Below is a small trained network, with its code and all its weights. Each question gives an input and a class and asks what happens when units are switched off, that is, made to give their printed mean instead of their output.

import numpy as np


def w(rows, s, z=0):
    codes = np.array(rows[::2]) - 128.0
    scale = np.full(codes.shape[1], s)
    scale[-1] = z or s
    return codes * scale


def f(y):
    return np.maximum(y, 0)


def log_softmax(a):
    a = a - a.max(-1, keepdims=True)
    return a - np.log(np.exp(a).sum(-1, keepdims=True))


def net(x, mask):
    res = np.array(x, float).reshape(1, 4) / 4 @ E
    y = f(res @ A[0][:, :-1].T + A[0][:, -1])
    res = res + np.where(mask, y, B[0][:, -1]) @ B[0][:, :-1]
    return log_softmax(res[-1] @ U[:, :-1].T + U[:, -1])


A, B = {}, {}
E = w([
[71,144,98,52,142,154,194,151,200,170,179,137],'x0',
[75,218,141,194,181,106,148,104,156,110,112,58],'x1',
[143,86,54,184,152,155,169,75,99,153,130,106],'x2',
[121,162,148,153,24,59,183,141,4,113,225,121],'x3',
],0.013)
A[0] = w([
[181,71,89,129,61,137,112,185,150,144,114,163,168],'N0',
[64,89,79,117,130,148,111,76,85,147,127,160,161],'N1',
[222,122,196,178,115,143,97,96,52,63,35,107,80],'N2',
[181,103,54,210,178,164,121,76,113,129,192,137,122],'N3',
[16,149,119,110,106,161,173,150,195,171,182,82,115],'N4',
[144,153,108,210,103,91,86,109,142,44,87,63,151],'N5',
[124,147,58,71,84,152,213,207,181,176,140,123,100],'N6',
[137,79,88,110,74,197,47,205,104,150,140,183,182],'N7',
[156,111,36,131,100,150,172,106,134,149,140,70,62],'N8',
[146,135,154,164,146,135,165,92,156,129,142,82,157],'N9',
[97,106,96,57,116,97,163,123,128,202,134,133,51],'N10',
[80,180,175,108,90,74,166,109,165,95,40,65,95],'N11',
[182,123,147,102,92,126,154,163,106,106,140,66,2],'N12',
[24,220,101,137,190,128,79,58,114,78,148,39,180],'N13',
[102,147,105,104,39,129,254,142,77,126,151,123,182],'N14',
[101,146,98,133,66,79,158,138,89,84,172,111,105],'N15',
[134,80,43,164,137,155,189,20,71,119,94,90,103],'N16',
[189,59,103,111,101,126,84,165,118,143,165,167,53],'N17',
[230,93,117,101,90,95,165,133,155,93,109,147,92],'N18',
[130,158,236,106,99,123,53,193,139,79,126,136,93],'N19',
[123,105,93,97,171,196,71,101,141,135,89,165,96],'N20',
[90,186,65,142,157,174,77,135,138,137,86,113,43],'N21',
[192,161,125,133,194,227,63,124,124,174,90,150,80],'N22',
[163,107,93,142,177,120,152,68,115,171,171,121,66],'N23',
[88,184,195,96,111,125,58,182,164,69,146,210,180],'N24',
[166,106,116,198,126,55,203,178,11,112,177,143,75],'N25',
[156,191,120,147,123,110,128,162,82,196,176,198,106],'N26',
[83,147,106,89,135,140,222,104,180,131,181,116,113],'N27',
[129,135,111,131,157,142,155,148,150,108,53,172,64],'N28',
[140,249,153,187,92,97,192,106,74,171,159,162,142],'N29',
],0.0087,0.002)
B[0] = w([
[106,12,55,105,50,108,152,97,168,178,115,127,188],'N0',
[73,61,134,54,158,82,123,162,128,118,143,61,161],'N1',
[225,147,74,139,155,181,35,168,81,2,33,121,224],'N2',
[114,83,171,75,176,152,97,162,163,149,160,85,199],'N3',
[193,88,96,154,74,225,97,139,61,88,37,100,212],'N4',
[186,80,83,128,72,164,165,148,72,157,50,96,203],'N5',
[181,163,128,76,115,191,122,103,100,34,70,113,203],'N6',
[73,58,90,114,68,122,199,148,116,172,90,117,203],'N7',
[112,92,129,63,195,113,71,132,112,101,219,65,178],'N8',
[29,76,90,119,132,53,173,145,103,164,131,114,167],'N9',
[171,130,119,123,125,180,171,130,57,111,110,136,173],'N10',
[90,93,97,101,115,71,174,169,111,140,150,135,183],'N11',
[138,169,115,193,137,157,152,139,137,85,152,102,160],'N12',
[83,22,71,150,31,47,185,178,120,164,60,157,226],'N13',
[63,149,153,129,121,119,88,80,147,98,121,227,238],'N14',
[103,169,162,127,140,145,127,104,166,112,144,178,215],'N15',
[99,94,251,109,219,135,89,210,125,140,175,68,219],'N16',
[93,73,17,150,131,77,197,156,117,130,78,126,190],'N17',
[162,119,114,94,61,129,193,167,161,157,94,128,166],'N18',
[83,67,180,104,165,192,139,213,147,90,201,101,204],'N19',
[115,173,123,166,136,168,123,94,245,175,179,183,198],'N20',
[139,124,97,134,110,87,132,113,197,147,193,164,173],'N21',
[82,198,121,169,131,120,135,110,214,66,138,177,196],'N22',
[100,149,194,40,160,105,117,139,97,98,212,79,172],'N23',
[71,117,199,55,187,112,83,165,77,162,233,13,208],'N24',
[109,147,146,163,125,157,144,93,197,118,153,169,251],'N25',
[101,196,126,170,111,124,88,60,123,106,142,136,181],'N26',
[219,121,106,112,158,179,115,117,42,63,28,112,202],'N27',
[68,217,94,185,115,204,154,94,244,77,154,180,165],'N28',
[100,101,120,114,92,161,135,138,193,104,123,176,235],'N29',
],0.006,0.016)
U = w([
[246,144,93,142,129,253,92,124,86,58,2,122,107],'0',
[86,117,198,73,192,164,101,170,130,141,161,68,116],'1',
[107,83,63,145,77,97,231,117,134,181,37,136,103],'2',
[109,208,120,201,125,203,128,52,216,121,121,214,79],'3',
[114,114,149,113,110,148,104,69,143,147,20,127,254],'4',
[191,242,94,126,153,69,106,74,80,213,111,129,67],'5',
],0.0085,0.0046)

Each question gives the input, the list of numbers given to net, and the class t.
The units are the neurons (one row each of A and B). Each row of codes is followed by its name. A weight is (code - 128) times the scale printed after its matrix; where a second scale follows, it is the last column's (A, B and U).
mask holds one flag per neuron, in row order. A switched-off neuron (its flag False) gives its mean, the last column of its row in B, instead of its output. The means were averaged over made-up inputs and are rounded, as every weight is.
A unit's drop is (log p(t) with every unit on - log p(t) with that unit switched off) / (log p(t) with every unit on - log p(t) with every unit switched off).
The circuit of an input: a set's keep is (log p(t) with only the set's units on - log p(t) with every unit switched off) / (log p(t) with every unit on - log p(t) with every unit switched off). Starting from the 12 units with the biggest drops (on a tie, the unit counted first), units are removed one at a time, each time the one whose removal leaves the highest keep (on an exact tie, the one counted first), for as long as the keep stays at least 0.8.
units of the circuit, in order: the units of the circuit, biggest drop first
unit that matters most: the unit with the biggest drop
k most important neurons: the k neurons with the biggest drops, biggest first
drop of u: that unit's drop, to one decimal
input [-3,-4,-3,1], class 2: unit that matters most -> N16
input [3,-7,5,-8], class 3: 4 most important neurons -> (N20 N22 N28 N13)
input [-6,7,6,-5], class 2: 3 most important neurons -> (N13 N5 N9)
input [-4,-4,5,0], class 1: 2 most important neurons -> (N16 N4)
input [6,3,8,6], class 1: 2 most important neurons -> (N16 N8)
input [2,5,-4,-3], class 2: 2 most important neurons -> (N13 N16)
input [7,7,-6,-5], class 0: 3 most important neurons -> (N4 N27 N6)
input [-6,-5,8,8], class 1: 2 most important neurons -> (N16 N3)
input [-1,-3,-1,-4], class 3: 2 most important neurons -> (N13 N20)
input [-2,8,8,-7], class 1: 3 most important neurons -> (N16 N3 N23)
input [-4,-5,-2,5], class 2: 3 most important neurons -> (N17 N7 N0)
input [6,-2,-6,-5], class 0: 3 most important neurons -> (N4 N6 N16)
input [1,7,4,8], class 3: 3 most important neurons -> (N25 N14 N15)
input [8,0,-7,-1], class 0: most important neuron -> (N4)
input [-3,2,5,-5], class 1: 4 most important neurons -> (N16 N3 N25 N14)
input [4,8,3,2], class 2: drop of N13 -> 0.8
input [3,-4,7,-8], class 3: drop of N19 -> 0.2
input [7,-5,3,-2], class 0: drop of N6 -> 0.1
input [-6,0,8,-5], class 1: drop of N3 -> 0.1
input [5,4,-4,-7], class 3: units of the circuit, in order -> (N28)
